Each row is followed by roughly how far along a hidden order it lies, from 0 to 20. A new part has a new order.
In the rows, zero is written as 128.
[133 124 160 170 122 127 137 185  69 131  99 132 132 119 147 132 199 124
 145 139 146 127 136 131 102  90 164]
20
[132 121 121 135 135 135 134 162  54 130 114 128 131 144 127 150 172  98
 125 128 142 131 151 110 115 120 131]
19
[130 122 153 154 129 134 139 162  61 125 100 141 133 116 154 202 172 122
 145 144 142 133 155 118 101 111 154]
15
[126 119 106 160 117 106 135 192  76 106  94 182 141 118 154 215 188 154
 124 150 141 125 125  94 104 101 171]
18
[129 116 135 158 127 116 131 190  58 116  97 167 134 125 145 190 185 126
 144 147 146 127 125 120 116  82 172]
8
[134 121 141 161 136 130 134 203  76 142  90 126 129 119 128 128 161 114
 146 147 140 132 129 124 102  73 178]
3
[132 121 149 157 131 126 137 193  71 139  86 137 131 122 146 126 195 121
 144 143 133 128 134 122 114  88 166]
17
[130 117 136 123 134 174 138 136  71 127 112 102 123 147 140 217 168  92
 123 131 131 142 176  99 112 173 129]
19
[134 122 144 166 131 119 135 220  47 135  91 126 133 140 130 153 176 104
 156 141 143 123 117 126 106  97 165]
17
[133 106 139 181 124 106 130 183  66 140 101 111 133 131 121 100 207 106
 168 145 147 122 110 142 114  55 166]
12
[128 113 129 159 134 125 135 178  45 119 101 170 133 131 136 152 177 122
 133 140 149 131 146 101 119 102 151]
13
[132 123 154 164 127 119 138 221  80 144  75 115 131 118 144 105 204 120
 157 153 142 125 116 141 101  75 191]
3
[131 122 159 125 142 178 138 115  61 143  93  83 116 150 133 161 158  72
 133 124 141 139 170 115 118 140 126]
18
[135 118 139 153 129 127 135 162  80 136  92 129 129 128 149 181 190 108
 165 145 141 131 132 135 110  82 179]
20
[131 124 120 146 134 126 137 157  75 119 122 163 133 125 143 182 173 120
 130 138 141 129 148 108 108 112 143]
20
[131 128 144 149 134 145 139 183  55 116  98 116 130 123 149 169 158 126
 134 132 142 135 154 113 106 125 151]
20
[133 125 151 160 130 140 141 175  56 129  97 125 129 122 146 201 181 121
 154 143 138 127 145 125 112 110 166]
19
[132 120 151 153 133 129 136 185  47 129 102 136 134 120 135 175 186 123
 142 140 137 126 130 121 111 108 163]
17
[132 118 132 163 131 103 137 185  52 126  90 143 134 122 144 142 190 134
 134 147 151 118 124 123 112  47 169]
20
[131 117 154 160 133 123 136 183  56 125 101 120 132 129 151 128 178 127
 141 143 136 133 140 114 102  84 164]
14
[135 124 155 154 137 136 137 181  45 138  91 103 131 129 130 132 193  99
 145 137 137 131 134 132 110  92 163]
18
[127 115 137 144 131 148 139 165  68 112 104 134 133 128 146 200 182 129
 128 143 135 134 147  96 102 130 151]
20
[131 122 137 141 138 136 139 162  63 112  98 128 131 120 160 229 163 119
 135 148 131 139 152 100 104 107 155]
18
[130 127 128 139 131 145 135 150  60 125  97 119 130 123 140 169 156 107
 136 135 137 133 153 109 108 129 149]
16
[134 125 155 159 125 133 136 180  61 134  99  96 128 127 139 115 197 105
 152 131 140 128 140 136 103  91 168]
20
[132 134 185 119 147 203 144 124  61 119  85  86 116 136 169 230 132  92
 135 135 119 151 183 102 114 183 142]
20
[138 128 199 178 136 137 137 223  77 142  80  98 130 117 151 136 191 125
 169 148 139 129 125 157  94  86 197]
19
[130 122 141 163 124 101 136 199  50 130  93 156 137 119 146 157 199 111
 145 149 148 118 122 118 106  76 170]
20
[137 118 151 166 121 106 131 208  77 146  99 112 133 130 135  78 208  98
 158 139 154 118 121 145 103  52 167]
17
[135 124 149 158 128 143 138 148  56 131  87 124 130 123 143 184 180 122
 151 143 138 129 140 127 108 106 172]
20
[127 123 135 138 135 148 136 165  89 117  99 112 126 133 143 221 186 121
 122 136 141 137 161 101 101 125 160]
19
[132 113 161 151 139 138 135 197  54 137  94 104 133 128 125 148 192 110
 153 135 146 131 139 132 104 102 160]
10
[132 121 157 156 136 128 136 189  73 135  98 114 129 123 145 162 189 103
 146 145 149 122 140 119 100 104 176]
19
[129 120 150 167 132 148 141 200  81 114  93 135 133 111 165 202 157 150
 143 151 142 131 152 115 107 131 175]
18
[129 118 153 150 137 136 139 193  56 126  82 113 132 114 157 208 172 118
 141 143 143 128 155 119 111 100 162]
16
[132 119 161 190 124 117 137 235  63 122  83 154 136 110 151 144 174 139
 160 160 148 123 119 129  93  62 192]
18
[138 121 157 179 130 111 135 247  81 149  85 110 133 114 128  72 215 110
 173 145 145 123 108 157 104  35 191]
17
[133 119 137 162 119  95 132 178  75 135  89 140 136 132 132 132 228 123
 145 141 152 124 110 127  99  67 174]
14
[130 118 139 151 136 122 138 175  61 119  92 150 134 117 155 172 182 151
 120 147 145 125 135 110 107  94 159]
19
[137 114 136 157 136 114 136 192  57 143 104 118 130 135 117 158 197  98
 155 146 144 126 109 138 112  57 164]
12
[130 121 151 178 128 131 137 255  76 117  83 158 134 108 170 171 169 146
 133 161 133 125 129 114  99  80 189]
0
[131 123 123 171 127 101 133 205  44 115 103 147 136 117 154 159 196 132
 132 147 137 124 133 111  98  85 168]
17
[130 127 150 156 130 121 138 169  44 121  95 133 135 113 155 177 178 126
 132 145 145 124 145 117 100  85 165]
18
[140 131 195 141 139 198 139 176  70 150  76  36 112 146 146 157 149  83
 167 140 130 141 161 148 105 135 169]
19
[134 116 144 147 132 132 136 179  59 132  94 107 130 130 134 157 194  96
 158 136 133 133 135 130 115  81 158]
20
[142 118 160 155 136 151 136 146  71 172  94  76 118 146 114 123 211  64
 183 133 135 131 129 157 116  81 159]
19
[131 114 151 160 133 117 136 202  67 125  89 132 137 110 144 165 188 137
 144 146 145 122 121 126 105  83 170]
15
[138 115 159 168 127 122 135 241  69 145  90 119 136 119 127 131 210 115
 166 145 139 122 108 145 102  73 181]
19
[130 123 139 138 132 139 135 153  67 129  97 117 126 139 132 164 199 103
 123 125 143 142 148 119 110 111 150]
20
[126 112 133 163 131 117 133 177  40 122 106 154 134 131 126 155 182 123
 145 144 148 131 136 112 118  92 152]
0
[130 122 151 158 137 132 139 197  85 135  99 120 129 127 130 147 184 121
 148 143 150 125 135 117 104  78 177]
17
[133 115 143 150 135 142 136 177  62 135 102 115 127 131 145 187 173 111
 139 141 133 139 159 117 112 114 154]
14
